Here is a tiny trained network, its code and every weight. The questions are about switching its units off for an input and a class, where a switched-off unit gives its printed mean instead of its output.

import numpy as np


def w(rows, s, z=0):
    codes = np.array(rows[::2]) - 128.0
    scale = np.full(codes.shape[1], s)
    scale[-1] = z or s
    return codes * scale


def f(y):
    return y / 2 * (1 + np.tanh(0.7978845608 * (y + 0.044715 * y**3)))


def log_softmax(a):
    a = a - a.max(-1, keepdims=True)
    return a - np.log(np.exp(a).sum(-1, keepdims=True))


def net(x, mask):
    res = np.array(x, float).reshape(1, 4) / 4 @ E
    y = f(res @ A[0][:, :-1].T + A[0][:, -1])
    res = res + np.where(mask, y, B[0][:, -1]) @ B[0][:, :-1]
    return log_softmax(res[-1] @ U[:, :-1].T + U[:, -1])


A, B = {}, {}
E = w([
[80,56,98,115,103,196],'x0',
[126,94,138,223,84,27],'x1',
[106,130,253,197,183,130],'x2',
[29,167,179,115,167,91],'x3',
],0.012)
A[0] = w([
[147,193,142,137,157,153,142],'n0',
[59,98,144,60,144,155,221],'n1',
[70,183,147,95,125,121,159],'n2',
[179,109,119,192,129,178,120],'n3',
[203,111,103,173,88,92,194],'n4',
[188,174,91,131,146,148,123],'n5',
[80,183,163,186,159,62,255],'n6',
[169,130,141,143,161,194,181],'n7',
[151,115,66,72,132,162,189],'n8',
[197,130,130,212,43,61,198],'n9',
[245,153,131,178,74,131,197],'n10',
[132,111,181,115,160,92,137],'n11',
[109,129,89,91,106,186,132],'n12',
[161,131,60,75,100,189,216],'n13',
[122,116,107,146,82,120,180],'n14',
[174,135,115,83,107,199,142],'n15',
],0.012,0.0056)
B[0] = w([
[147,132,117,173,106,121,165],'n0',
[58,174,173,173,116,254,204],'n1',
[74,182,154,145,72,128,178],'n2',
[171,92,120,138,148,126,163],'n3',
[161,55,190,46,209,33,204],'n4',
[176,91,114,171,88,103,171],'n5',
[79,218,253,185,150,36,247],'n6',
[133,109,133,162,94,145,177],'n7',
[146,130,104,83,131,146,212],'n8',
[95,138,111,81,229,19,236],'n9',
[219,56,149,139,152,7,215],'n10',
[132,153,132,163,58,112,170],'n11',
[93,137,79,77,119,215,189],'n12',
[191,153,52,3,94,153,235],'n13',
[110,134,141,33,203,134,158],'n14',
[174,91,29,124,59,176,200],'n15',
],0.0083,0.016)
U = w([
[80,183,67,44,89,196,35],'0',
[229,67,92,121,84,129,4],'1',
[134,49,154,119,209,31,250],'2',
[47,250,210,255,88,68,231],'3',
[56,57,200,180,114,228,84],'4',
],0.0083,0.0018)

Each question gives the input, the list of numbers given to net, and the class t.
The units are the neurons (one row each of A and B). Each row of codes is followed by its name. A weight is (code - 128) times the scale printed after its matrix; where a second scale follows, it is the last column's (A, B and U).
mask holds one flag per neuron, in row order. A switched-off neuron (its flag False) gives its mean, the last column of its row in B, instead of its output. The means were averaged over made-up inputs and are rounded, as every weight is.
A unit's drop is (log p(t) with every unit on - log p(t) with that unit switched off) / (log p(t) with every unit on - log p(t) with every unit switched off).
The circuit of an input: a set's keep is (log p(t) with only the set's units on - log p(t) with every unit switched off) / (log p(t) with every unit on - log p(t) with every unit switched off). Starting from the 12 units with the biggest drops (on a tie, the unit counted first), units are removed one at a time, each time the one whose removal leaves the highest keep (on an exact tie, the one counted first), for as long as the keep stays at least 0.8.
units of the circuit, in order: the units of the circuit, biggest drop first
k most important neurons: the k neurons with the biggest drops, biggest first
drop of u: that unit's drop, to one decimal
input [-5,5,-5,5], class 3: units of the circuit, in order	(n6)
input [-4,2,-8,-3], class 2: 2 most important neurons	(n4, n9)
input [5,-6,3,5], class 4: 2 most important neurons	(n1, n13)
input [-2,-8,1,-5], class 1: units of the circuit, in order	(n5, n15)
input [-5,-4,-5,-1], class 1: 2 most important neurons	(n5, n1)
input [-3,-2,1,-2], class 1: 4 most important neurons	(n6, n9, n4, n14)
input [1,2,-3,-7], class 2: 2 most important neurons	(n4, n9)
input [0,-3,1,2], class 3: units of the circuit, in order	(n13, n4)
input [8,1,-3,-5], class 0: 2 most important neurons	(n12, n13)
input [-6,7,6,-2], class 2: 3 most important neurons	(n9, n4, n10)
input [2,3,-5,-3], class 2: 2 most important neurons	(n4, n9)
input [-1,-6,8,-5], class 1: 2 most important neurons	(n6, n1)
input [8,-5,3,5], class 4: 3 most important neurons	(n1, n13, n9)
input [-6,-7,-7,-3], class 1: units of the circuit, in order	(n5)
input [-7,0,-4,-8], class 2: 3 most important neurons	(n4, n9, n10)
input [1,3,1,3], class 3: drop of n1	0.0
input [6,2,-3,7], class 4: drop of n1	0.2
input [4,-1,0,2], class 0: drop of n9	-0.1
input [-6,2,-2,3], class 3: drop of n6	0.1
input [8,-6,4,8], class 4: units of the circuit, in order	(n1)
